[126 142 119 117 108 126 146 129 143 101]
What is the first entry from the left? 126
What is the second entry from the right? 143
What is the last entry? 101

130	129	121	121	126	131	122	125	129	129	130	130	131	122
130	129	125	127	126	131	125	128	129	129	130	130	132	126
130	133	128	128	125	128	134	125	133	133	130	132	127	128
130	129	125	127	126	132	124	129	129	129	130	129	132	125
130	130	126	127	126	131	126	128	129	129	130	130	131	126
130	131	127	127	126	130	129	127	131	131	130	130	130	127
122	120	149	151	137	122	140	141	121	121	122	121	122	147
130	130	122	122	126	130	124	126	130	130	130	130	131	123
129	132	127	128	125	129	132	126	132	132	130	131	129	127
131	133	118	117	123	130	124	121	133	133	131	132	130	119
130	130	126	127	126	130	127	127	130	130	130	130	131	126
130	130	122	122	125	131	123	125	130	130	130	130	131	122
129	127	120	120	127	131	118	126	127	127	129	128	132	121
130	128	124	126	126	132	123	129	128	128	130	129	133	125
130	131	127	128	125	130	130	127	131	131	130	131	130	127
Indices start at 1.
The entry in row 2 and column 2?
A: 129
The bottom entry of the column that holds the smallest entry?
A: 128
The top entry of the column that holds the smallest entry?
A: 121
The entry in row 1 and column 1: 130
The bottom-left entry: 130
The entry in the bottom-right corner -> 127
The entry directly below the smallest entry?
A: 127
The entry at row 1, column 2: 129
The smallest entry: 117
The entry directly below the largest entry?
A: 122
The entry in the top-right corner is 122
The entry at row 3, column 1 is 130
The entry at row 3, column 2?
A: 133
The entry in row 2 and column 1 -> 130
The entry just left of the largest entry -> 149
The entry in row 1 and column 3?
A: 121
The entry just left of 134?
A: 128
The entry just right of the largest entry?
A: 137
The entry just right of the smallest entry?
A: 123
The entry directly above the smallest entry?
A: 128
The entry directly above the largest entry?
A: 127
The entry directly above 119?
A: 127

Read these off the grid that follows. Counting starts at 1.
1) What is the top-right entry?
2) What is the smallest entry?
3) What is the entry in row 3 and column 1?
4) What is the entry just left of the smallest entry?
5) What is the entry in row 1 and column 1?
6) What is the entry just left of the largest entry?
7) What is the bottom-left entry?
8) What is the top entry of the column that holds the largest entry?
[[123 122 120 128 136 123 124 126 126 119]
 [134 129 146 134 125 126 138 141 123 128]
 [130 132 143 120 140 128 128 122 114 111]
 [118 126 132 122 128 131 132 126 129 129]
 [127 125 116 126 132 129 119 121 130 126]
 [129 130 131 124 130 128 127 122 115 118]
 [138 126 132 122 130 131 130 131 113 120]
 [128 129 124 106 114 135 129 117 122 131]]
1) 119
2) 106
3) 130
4) 124
5) 123
6) 129
7) 128
8) 120
